Each row is followed by its group and then its class within the group.
[ -9.3   4.7  -0.7   3.2   3.1   9.7   6.4   5.6  -3.1 -24.3   2.8  13.7
   9.2  16.5  -7.9   8.0  -3.0  -0.8  10.1   7.0 -14.4 -24.6  -0.8   8.2
   1.1 -18.2 -11.3   0.4  13.6  -1.8  -6.3 -10.9   2.8  18.6  -3.6  30.7
  -5.2  -0.5 -15.0  18.3  -7.6 -14.2  49.0   9.1  23.6  -7.3  -4.5   4.1
 -10.2  10.9  -3.7  -0.4  15.9  13.0  32.4  -3.9   3.9 -24.3 -10.1 -28.4
  19.0 -28.8  -9.2   5.1  -6.3  13.9  13.6  21.7  11.8   6.3  23.6  -5.1
  18.5 -12.5  -0.7]
S.Z352
[ -5.8  -0.8   2.6  35.5   1.2 -20.9  17.6  15.5 -16.6   8.3 -17.3   8.3
  -1.8  -1.5   3.1   4.7 -17.0  -1.1  17.7   4.1   3.0  -4.6   8.7 -10.5
   4.0   0.1   1.2  -3.7   9.6  -1.7 -12.6 -22.7  13.8 -11.5  13.0  -2.2
  16.5  16.5 -17.7  16.1  -8.9   1.7  57.7   9.9   2.9  -0.4   1.2  -2.8
 -10.4  -5.1  21.1  10.7   0.7 -12.7   8.5   2.2 -15.5  11.0  10.4   5.7
  -7.9   1.7  -0.2   8.6  11.8 -18.1  -7.2  12.8   9.4   0.0 -24.7 -10.3
  -6.4 -22.2   4.6]
S.Z919
[ -3.9   7.4  -7.3  -3.5  10.8 -12.6  -8.2   5.8  -4.0 -21.8 -64.5  -6.4
   1.2 -10.7  -2.8  -7.0  -1.0   7.2   1.8   0.9  -9.9 -19.2   3.3   4.9
  -1.7  -4.6  -5.7  -7.3   2.3  -5.7  -5.9 -10.4  14.0   3.9  -2.1  -8.8
   6.7   8.2  -8.5 -24.1  -8.0 -22.8 -28.0   2.7  11.7  -0.3   2.4  -1.6
   5.8  20.5 -28.3  -2.0   9.1   6.5   3.0  -3.8  -5.8 -57.1   1.9 -18.8
  -3.7  13.3  -0.8  -0.3  -1.1  34.4 -16.1 -11.8   2.6   9.5  -3.3   5.9
   9.0  -6.4  -2.4]
F.Z585
[ -5.5  -7.1   2.6  10.1  -6.0 -58.5   2.6   4.9   3.4  -5.8  -1.4  -5.4
   1.5  15.2  18.2 -27.4 -12.9  10.2   6.3   7.0  -9.1  -9.7   8.9  -2.4
   1.8  -0.3 -10.4 -10.6  -4.9   7.8 -11.5 -10.3  10.2   4.9   1.6  14.4
  12.3 -10.8 -21.6  -8.7   5.7 -24.3  84.9   9.4  -2.5   5.9   1.0  12.9
  -1.1   6.1 -14.5  -9.5  14.9  -2.2  10.2 -32.7   1.3 -52.2  27.2  -7.3
  15.6   6.3 -11.2  -2.1  -1.0  62.0  -4.4  -8.5  33.6   2.8 -33.5 -11.6
  23.0 -29.7   1.9]
F.Z585
[  6.1   6.8   0.9  -0.6   0.9 -38.1   8.3   2.0   5.2   5.4  -2.9   3.8
   1.4  10.8   9.0  -3.2  -1.6   5.5   3.9   2.2 -10.4   3.4   5.6   7.2
  -0.6 -11.4   4.1  -9.8   0.0  -0.4  -2.8  -3.3  -3.3   4.7  -5.2   6.7
   2.6  -5.9  -5.8  -5.1  16.3 -19.5  37.6  -4.2   9.7  -0.9  -1.2  18.6
   2.0  -1.6 -15.0  -4.7   6.9   4.9  26.4   1.9  -0.4   4.9   4.6   5.4
 -16.4  -3.6  -2.6  -5.9 -12.5   2.5   9.4  11.3   8.3   1.8 -25.5   3.0
  12.4  -7.4  15.7]
S.Z450
[ -0.2  -6.7   5.8  10.2  -3.4 -37.6  -1.9   7.0   5.6  -9.0 -24.3   4.7
  -9.7  -9.4   4.1  27.4 -16.6   8.9  -4.6 -15.6   2.8  -9.9 -10.5   9.7
  -3.1  10.8  -7.3   6.0  19.3   4.6  -7.6   5.6   1.2 -12.0  -1.4  13.6
  11.4  -1.1  -0.9   3.5  -3.0   6.9  54.4   0.3  -0.5 -15.9 -10.3  20.6
  -4.8   1.3   7.2   1.9  10.2 -10.2  26.2  12.8  -7.3   5.9 -16.8   0.5
  -3.6  17.9  -1.1  -1.8  -4.3   7.1  -3.4  20.0  15.9   0.9 -21.5  -9.3
   0.0 -14.4  14.6]
S.Z919
[  4.9  -3.6   4.9  -0.1   4.9 -30.7  -5.9 -13.5  10.6 -22.6 -14.1 -13.2
  12.1 -11.7   1.0  -3.7  18.4  -1.3  -5.8   2.2  -5.8 -14.6 -10.2   3.4
 -11.2  -5.3   5.6  -1.5   4.3   2.0  -9.0   2.7   8.5  11.2  13.0  19.1
  -3.3 -16.8   3.2 -31.1   3.1 -13.2   7.3  -4.1  13.0   2.0   1.6   9.1
  -2.6  12.5  -5.3  20.4  28.0   2.6   6.2   6.1  -2.1 -35.0  -4.4 -12.1
   0.8   7.7   4.8   5.9  -5.6  50.0   1.8 -21.4   7.6  -7.3  -0.9  -7.2
   8.4 -21.1  -2.6]
F.Z157
[ -0.3  -2.4  -5.6   3.5   1.1 -19.4   5.8   6.8  -1.5  -8.1   5.1   1.0
   2.3  -1.1  -3.5 -12.2   2.0   5.1 -19.2  -0.4 -10.3 -11.8  10.4   1.2
  -2.9  -2.9   2.9  -7.0 -15.2   9.5  -1.8  -6.0  11.1   5.6  -4.9  15.9
  -7.7 -16.4  -5.8 -14.6   0.3 -26.3  24.1   2.4 -21.5 -29.8   2.7   9.6
   3.5  13.8  -9.0 -10.2  18.1   9.3  17.6  -1.6  -1.4 -38.9  -1.7  -9.4
  18.8  -5.9  -4.4   5.7   9.0  19.6  -6.2 -13.1  15.4  -2.1   1.5 -10.2
  24.7 -13.8   9.8]
F.Z255
[ -0.7  -2.9   6.1   1.0  -3.8   6.4  11.2  10.7   5.1  -8.0 -18.7   4.2
   7.9  -3.3  10.2  -7.1 -11.2   2.0   0.3  -0.2  -2.3  -5.9  -5.3  -0.7
  -2.2  -6.9 -24.4   2.7  -3.6  -1.2  -2.9 -11.9   2.3  11.1  -2.9 -10.4
  16.5  13.8 -18.2  -9.0   2.3  -7.8   2.1  -0.1  -4.4  -6.6  -2.0   0.6
   4.2  15.0 -10.4   1.1  21.6  -3.7  25.6  -1.4   8.4 -37.5  -3.2  -3.2
   1.7  -1.7   2.4   6.2  -5.5  28.8  -9.3  -0.7   4.7  -2.6   7.4 -15.3
  18.9   5.1  10.2]
F.Z585
[  2.5 -13.3   0.9   9.3  18.2 -30.1   1.7  -2.3   2.1  -9.9   4.9 -51.0
   3.9  -4.8   7.8  -6.1   6.7   0.0  -5.5   7.2 -11.6 -16.9   0.7   2.3
  -6.3  -1.4 -13.8  -4.9   3.6   1.9   2.5 -11.5   3.7  11.1   2.1  12.5
   7.9  -7.5  -0.6   2.3  10.0 -13.3  27.2   1.1  -6.0  -0.1 -10.9   8.5
  -3.2  -5.6 -17.4 -11.1  21.7   2.8   0.5   7.4   5.0 -33.3   7.5  -8.8
  -7.1  19.1 -15.0  -2.2   1.1  35.1   8.7   5.0   3.0   7.9  -2.4  10.3
  14.9 -40.5   6.3]
F.Z585
[ -5.4  11.0  -4.6   4.1   6.8 -29.5  25.9   3.5  -0.2  -2.3  -5.4   0.2
  -2.4   4.4   4.7  11.5   0.8  -1.1   7.0   7.5  -7.9  -8.1  -0.6  10.0
   2.7  -1.1   3.6   0.4   7.8  -2.2 -22.7   2.3  14.2   8.9   5.5   3.0
  -2.7 -14.4  -2.5   5.5   5.0  -2.6  49.4   6.4   8.5  -5.9  -4.1  17.9
   0.8 -12.4   6.2  11.5  17.5   5.8  22.6   2.4   0.1   3.5  -1.5   0.9
  16.9 -24.0   3.3  -5.6  -1.0   5.0  -5.9  13.2   5.1   1.9 -24.9   0.0
   9.2 -38.3   4.6]
S.Z450
[ -4.2  -7.2  15.8   7.8   5.0 -41.9  17.1   6.5   5.8 -14.6 -21.1 -12.6
   0.9   4.3   8.5  33.5  -7.5   9.4   8.5 -15.5  -9.6  -7.6   0.1   5.7
  -7.1 -10.9   9.7  -2.8   6.9  -1.8  -0.8  17.4  10.7  -7.4   6.2  19.2
  23.0 -11.6 -15.9   1.3   8.2  -1.0  32.3   6.5   8.5 -10.2   2.2  12.2
 -12.3  -0.9  16.5  19.8   4.4   0.2  19.1  13.9  -2.9  -9.6 -18.7 -16.1
   4.3 -12.5   4.7   4.0   1.4  18.5  -2.8  10.6  20.8  -5.7 -19.0   8.4
   8.0 -36.5  11.0]
S.Z919
[ 11.9  -4.6  -0.6   1.9  -1.4   5.4   9.7   5.3  23.3  -4.2   7.5  -4.2
  -7.6  -5.9  -5.7  15.4   8.5   7.4   4.6  11.2  -7.1  -5.8   7.3   9.4
  -1.3  -4.5  -0.8   0.2   3.9  13.3  -0.2   6.5   3.4  -1.6   1.6   5.1
  -2.4  -0.1  -4.5   4.6   3.8  -1.6   9.3  11.1   0.1 -14.2  -6.8   2.8
  -4.0   4.9   0.1   6.7   0.6   2.1  10.4  11.0  -2.1   0.2 -12.8 -13.8
  24.1 -25.8   0.1   9.2   4.8  12.1   7.3  11.0   3.0   2.6  18.9   1.3
   8.1  -9.9  10.8]
S.Z919
[ -4.0   3.4  16.4  38.5  -1.6 -23.8  32.0   6.4  -8.4 -21.5 -20.2  -2.7
   5.4 -18.0   1.6  12.6 -30.4  -2.1  -2.3   0.8   7.9  -4.8 -13.9 -13.9
  -3.1  -5.8  -7.0  -5.7   6.2   2.9  -1.8  -0.5   9.1   8.8   2.2  -0.2
   2.8   9.6  -2.9   8.5 -12.5  -8.7  51.0   8.3   8.6  -1.4  -0.5  10.3
  -3.6  -7.4   7.1  15.6   0.7  -2.6  11.5   1.3  -9.6  15.2  37.1   3.4
 -11.7  -8.8 -11.9   0.1   7.0  12.5  -6.4 -15.3  -0.4  14.4 -43.5  -1.0
  -8.6 -28.0   9.4]
F.Z255
[ -1.1  -2.1 -62.0   3.5 -16.2 -34.3  -6.6  -3.9   0.3  -3.1  -3.5   2.0
  -4.5  -4.1   1.6 -11.5  -7.8   5.4  -1.2   0.5   4.6 -11.6  -5.0   8.7
  -3.2  -1.3 -12.5 -14.9  -2.2  10.3   2.3  -8.6  24.6   0.1   5.8  10.2
   3.4  -4.3  -7.3  30.6  -2.9 -21.9  28.7   2.8 -39.1   0.5 -11.5  -4.0
   0.9   1.3 -27.7  -8.1  18.1 -12.4  18.9 -13.3   7.4 -22.8   9.0  -5.8
  -5.9  21.7   3.4   1.7  -9.5  37.5 -24.0   9.5  21.3   4.2 -25.1   2.0
  21.7 -17.3  -5.5]
F.Z585
